The symbols move the nodes like this.
* | ve ro
J713 | J836 J575
J603 | J621 J478
J328 | J478 J730
J836 | J29 J791
J903 | J481 J99
J571 | J192 J104
J585 | J883 J29
J911 | J965 J729
J765 | J486 J15
J91 | J700 J903
J99 | J425 J700
J947 | J669 J463
J687 | J729 J730
J780 | J116 J474
J830 | J633 J700
J595 | J669 J192
J707 | J530 J735
J446 | J903 J328
J459 | J925 J481
J730 | J516 J603
J481 | J269 J633
J154 | J830 J745
J178 | J816 J925
J700 | J99 J886
J965 | J407 J836
J433 | J735 J911
J334 | J154 J745
J886 | J856 J154
J104 | J459 J903
J528 | J738 J22
J787 | J713 J453
J729 | J965 J516
J347 | J903 J486
J22 | J585 J116
J425 | J347 J108
J192 | J446 J128
J553 | J128 J178
J116 | J293 J707
J187 | J474 J407
J463 | J192 J553
J530 | J729 J830
J856 | J91 J204
J407 | J780 J29
J108 | J486 J486
J738 | J334 J347
J128 | J328 J816
J486 | J99 J91
J204 | J780 J883
J621 | J730 J787
J474 | J707 J433
J575 | J478 J595
J735 | J187 J965
J269 | J104 J347
J816 | J765 J571
J29 | J911 J687
J453 | J965 J947
J883 | J625 J135
J516 | J791 J603
J669 | J453 J459
J478 | J787 J669
J633 | J886 J334
J745 | J738 J108
J293 | J204 J965
J925 | J478 J269
J15 | J178 J459
J625 | J735 J585
J135 | J22 J780
J791 | J187 J621

The rows follow the links: the fewer symbols apart two nodes are, the more alike their rows tend to be.

Rows of some nodes; one shown again gets a slightly different row:
J425
[7,4,-24,-4,-4,16,45,17,-28,2,-7,8,34,-5,-9,19,-3,1,9,-8,4,-12,12,27,21,5,-5,-16,-17,14,-17,-8,15,-5,-65,15,8,10,-24,8,14,3,21,-6,5]
J481
[-7,-24,-22,10,12,54,13,-2,12,-26,-8,-11,15,-30,29,14,-4,13,1,-11,10,12,2,16,16,-7,-2,-21,-19,16,-3,11,19,5,-26,9,-13,-22,17,27,20,-24,0,6,21]
J911
[6,-9,12,35,-5,-17,-26,42,5,-7,-28,12,11,-8,-32,-14,1,-1,-5,10,30,-6,15,-5,27,6,12,-18,8,-3,8,28,2,23,40,15,5,8,29,-27,-16,-24,-17,18,-1]
J729
[0,7,6,20,-13,-23,-23,43,4,8,-22,8,-6,4,-40,-2,10,-13,-5,-2,22,9,6,-16,26,4,-6,-15,-5,0,7,14,-6,35,39,23,19,9,11,-30,-24,-18,-4,22,1]
J625
[9,-28,34,-9,17,-24,-19,-21,-17,13,-2,22,7,11,-26,-31,-29,23,1,8,-13,-15,8,11,-17,32,11,10,17,-17,-8,-6,-14,-34,3,-14,22,18,-1,-18,14,13,-18,-29,-2]
J925
[2,-42,-17,2,14,42,-9,-12,18,1,-21,-4,21,-21,37,14,-12,4,-7,-12,4,24,-11,0,5,-30,-12,-14,0,12,-12,-3,2,3,-10,-6,-7,-36,25,23,16,-28,19,-1,22]
J791
[20,7,4,10,-22,-17,-22,24,-6,24,-14,8,4,11,-38,5,11,-13,-19,-17,39,13,-8,-25,12,3,-17,-19,1,-7,3,-6,-25,28,7,26,27,11,2,-42,-21,-16,21,-7,8]
J474
[0,-14,20,30,5,-19,-22,30,4,-12,-20,12,18,-8,-25,-22,-13,8,3,17,12,-24,18,6,26,13,22,-12,11,-7,7,35,13,8,37,0,-4,4,29,-13,-5,-21,-29,15,-7]
J745
[-24,11,5,-33,19,46,13,-9,6,-16,19,-15,-43,-7,-5,6,22,11,3,-32,-16,30,10,13,-16,18,-9,10,-31,6,11,3,1,6,0,26,20,6,-8,7,-1,9,-27,11,12]
J22
[-3,-26,30,-31,24,2,-13,-34,-15,9,8,18,-10,15,-12,-23,-19,23,-2,-11,-21,4,4,14,-32,31,0,16,10,-16,-11,-11,-18,-32,-4,-9,30,10,-9,-11,15,12,-19,-32,8]
J735
[2,-19,25,33,7,-21,-23,28,2,-13,-21,13,16,-9,-27,-26,-16,11,1,17,11,-20,17,1,25,12,18,-12,14,-11,4,27,9,8,39,-2,-7,3,30,-12,-7,-20,-30,11,-2]
J903
[5,-1,-34,6,-5,13,42,16,-14,-5,-9,3,40,-9,11,21,-4,-1,10,0,0,-20,6,23,26,-8,0,-19,-13,15,-14,-4,28,-5,-64,2,-5,-3,-13,19,17,-4,29,-2,3]
J836
[32,1,14,33,-19,-15,-28,2,-4,7,-5,-2,13,-1,-28,-12,3,9,-26,-3,56,-13,-12,-30,16,13,-2,-17,7,-16,11,4,-19,20,12,14,-6,14,14,-37,-16,-22,10,-19,12]
J856
[0,36,-6,6,-9,-25,47,5,-23,-16,28,-2,9,2,-5,-3,1,-1,18,19,-9,-46,14,22,8,22,19,9,-5,-2,3,0,20,-10,-29,-9,-18,23,-32,13,-1,24,-10,-2,-21]
J15
[-14,-36,-19,-8,14,26,-11,13,16,7,-34,15,15,-12,33,18,-15,-8,6,-2,-24,31,6,8,4,-38,-13,-13,2,21,-21,0,8,1,-2,-11,5,-36,22,23,14,-16,11,22,9]
J787
[36,11,-3,10,-26,2,-10,-41,-1,-2,21,-20,2,-3,10,0,9,6,-24,-7,47,-9,-34,-30,-7,-3,-12,-2,6,-16,25,-15,-22,4,-14,2,-22,9,0,-15,-9,-10,24,-38,10]
J459
[4,-37,-19,11,14,45,-5,-12,17,-13,-20,-8,22,-22,42,11,-15,12,-3,-4,5,15,-13,4,10,-25,-8,-16,0,11,1,7,12,-5,-13,-7,-20,-30,29,26,18,-25,13,1,15]
J328
[1,21,-20,-17,-25,-28,-6,0,1,38,-3,3,-18,24,10,19,14,-38,-6,-3,-18,25,-17,-22,-22,-34,-20,17,10,5,-11,-28,-18,8,3,-4,12,-7,-26,-8,-12,24,37,2,-9]
J347
[2,-15,-22,-14,7,42,35,9,-15,2,-11,7,27,-14,-3,21,-12,5,3,-24,5,6,5,29,12,5,-11,-17,-22,20,-16,-5,17,-5,-63,12,12,2,-9,10,23,-9,19,-7,15]

Each walk starts at a row. The symbols on each line, taken left to right, move it on to the next node.
Answer with the node's row; about right is enough.
new walk
[5,27,-25,6,-9,-7,47,21,-24,-5,6,2,28,-5,-3,11,0,-6,13,11,-1,-35,8,26,29,5,10,-6,-11,8,-8,-4,27,-5,-50,1,-12,18,-25,15,8,10,13,4,-14]
ve ve ro -> [-5,42,-25,9,-15,-6,52,20,-16,-15,13,-4,10,-2,-2,10,11,-10,17,13,-3,-31,11,23,23,8,11,-5,-21,10,5,4,32,7,-38,9,-17,18,-26,14,-2,14,2,16,-18]
ro ro ve ve -> [-29,23,-3,-11,12,35,26,-2,13,-34,25,-22,-35,-10,8,3,28,10,11,-7,-9,10,14,14,-2,15,6,6,-30,8,24,19,16,15,10,24,-6,0,-3,15,-10,-1,-38,22,0]
new walk
[0,-36,-26,3,11,35,4,7,12,0,-25,0,33,-18,33,15,-21,4,4,-2,-5,11,-4,14,12,-28,-2,-24,-6,23,-15,3,20,-5,-25,-5,-13,-31,24,26,24,-20,19,3,16]
ro ro ro ro -> [-24,42,-10,-2,1,9,35,7,-4,-32,34,-23,-27,-2,5,0,26,1,15,7,-9,-12,15,14,1,21,18,11,-26,6,17,13,22,8,-3,15,-13,16,-23,16,-11,14,-28,23,-15]
ro ro ve ve -> [-31,16,10,-30,18,41,7,-9,15,-25,25,-20,-46,-7,1,6,22,9,5,-24,-16,27,10,8,-18,22,-5,15,-32,3,14,5,3,12,11,26,13,-4,-7,6,-6,5,-33,17,5]
new walk
[9,-28,35,-21,17,-15,-17,-29,-17,18,4,22,2,14,-20,-25,-27,25,-3,-3,-13,-10,2,6,-22,30,2,13,13,-18,-13,-13,-19,-31,-1,-12,30,14,-8,-17,13,13,-13,-33,6]
ve ro ro ve -> [4,-25,34,-1,17,-24,-17,-11,-13,2,2,14,6,4,-22,-39,-26,25,6,14,-9,-21,13,14,-9,32,19,10,17,-20,-4,8,-9,-28,19,-14,8,16,8,-16,7,7,-33,-16,-5]
ve ro -> [13,-6,18,41,-12,-21,-26,14,2,-13,-11,1,19,-8,-27,-20,-9,8,-7,15,35,-24,3,-14,28,6,13,-14,14,-13,19,27,4,17,36,2,-17,12,32,-22,-13,-28,-13,1,-4]
new walk
[4,-21,36,11,16,-32,-8,-6,-15,-1,-2,21,16,8,-28,-36,-29,21,3,18,-8,-36,13,8,-2,30,25,5,21,-18,-2,8,2,-26,19,-19,2,18,6,-16,10,9,-24,-15,-7]
ro ro ve ve -> [5,-16,21,34,-4,-21,-23,37,4,-6,-26,19,19,-6,-36,-18,-5,2,-3,8,23,-17,14,-4,33,6,12,-20,12,-12,10,21,3,15,37,11,3,4,28,-21,-8,-23,-18,13,-4]
ro ve ve ro -> [-8,-11,25,31,9,-21,-18,30,6,-16,-11,12,6,-8,-24,-28,-8,10,7,20,1,-20,18,6,21,16,22,-9,7,-8,8,34,12,8,49,0,-8,4,31,-14,-6,-14,-37,21,-9]
new walk
[10,12,-2,-14,-21,-21,-13,14,-5,35,-7,9,-9,17,-27,17,19,-22,-15,-16,17,26,-12,-23,-3,-7,-23,-1,-8,6,-5,-22,-29,20,0,18,38,5,-17,-36,-17,6,30,-1,5]
ro ro ro ve -> [21,9,-1,24,-9,3,-7,-38,9,-22,27,-34,2,-11,26,-12,4,11,-11,7,36,-24,-30,-25,-3,-7,7,2,14,-17,28,1,-4,-1,4,-12,-48,-2,12,7,-6,-11,2,-23,1]
ro ve ve ro -> [12,14,-7,18,-10,-2,-5,-40,10,-19,31,-34,-2,-10,42,-6,5,1,-3,22,14,-18,-28,-19,-8,-18,10,13,15,-14,26,4,1,-7,12,-20,-52,-5,8,19,-10,0,-1,-19,-5]
new walk
[15,-15,27,34,-3,-25,-28,30,-4,-1,-17,18,17,-2,-36,-23,-19,10,-5,14,23,-24,11,-3,25,17,15,-15,11,-11,1,27,1,8,35,-2,0,9,29,-23,-8,-20,-21,2,-3]
ro ro ro ve -> [9,12,0,-6,-23,-18,-18,21,-6,34,-16,10,-8,14,-33,9,16,-20,-15,-20,24,24,-8,-21,4,-5,-20,-6,-6,6,-4,-15,-28,28,6,21,39,11,-8,-38,-19,-1,26,4,6]
ve ve ve ro -> [-3,-19,16,37,3,-14,-22,35,5,-11,-24,10,18,-10,-27,-17,-7,7,0,14,19,-19,17,1,26,9,19,-18,9,-3,5,35,12,13,40,4,-8,-1,34,-16,-8,-20,-26,18,-1]
new walk
[17,17,-5,6,-13,1,-5,-46,10,-11,32,-34,-3,-6,41,-7,10,4,-5,14,14,-13,-33,-22,-12,-20,6,13,13,-10,16,-8,-11,-12,1,-23,-49,-10,-1,19,-4,2,11,-16,-4]
ro ro -> [-14,7,-15,-17,-3,-26,-8,5,18,24,-9,5,-19,17,31,16,6,-34,11,16,-48,25,-1,-11,-18,-42,-2,17,13,7,-16,-13,-2,-1,22,-22,2,-22,-11,18,-3,19,11,25,-21]
ve ve ve ve -> [33,11,3,20,-18,3,-10,-38,-1,-4,22,-26,7,-6,9,-5,9,14,-20,-1,51,-13,-33,-33,-4,2,-5,-1,5,-18,27,-10,-18,2,-11,-1,-28,4,1,-13,-6,-13,18,-34,13]
new walk
[-12,17,-15,-10,-8,-23,0,-12,14,12,8,-8,-17,11,46,7,10,-28,17,23,-38,4,-9,-16,-19,-41,4,22,14,0,-3,-10,4,-9,21,-27,-23,-20,-9,25,-4,20,13,14,-23]
ro ro -> [-20,-15,-17,-12,8,-7,-7,19,16,24,-32,19,-3,6,32,13,-2,-29,11,8,-46,31,7,3,-8,-38,-5,7,8,18,-24,-6,6,-2,11,-18,8,-27,4,25,4,8,12,30,-13]
ro ro ro ro -> [5,19,-30,7,-13,2,52,22,-23,1,2,1,29,-4,-5,16,3,-3,11,10,-1,-28,11,27,28,5,8,-13,-14,13,-9,-4,24,0,-59,7,-2,15,-25,9,8,8,15,6,-5]
new walk
[22,15,-3,-5,-23,-11,-19,1,-7,27,-3,1,-6,13,-22,12,19,-15,-25,-25,34,19,-21,-29,-4,-2,-28,-2,-1,0,4,-24,-31,23,-8,13,26,10,-12,-36,-17,-7,34,-14,10]
ro ro ro ve -> [20,3,-8,16,-6,14,-5,-41,12,-23,24,-34,-1,-13,37,-8,5,11,-9,12,25,-17,-30,-23,-6,-9,8,4,11,-13,24,-6,-2,-7,2,-15,-52,-14,14,16,0,-9,7,-29,10]
ve ro ro ro -> [-22,0,-12,-13,1,-21,-10,2,19,11,-8,1,-20,11,37,8,2,-28,14,19,-52,17,4,-9,-19,-41,-2,20,12,8,-8,-4,2,-4,32,-23,-5,-26,-2,23,1,19,9,24,-16]
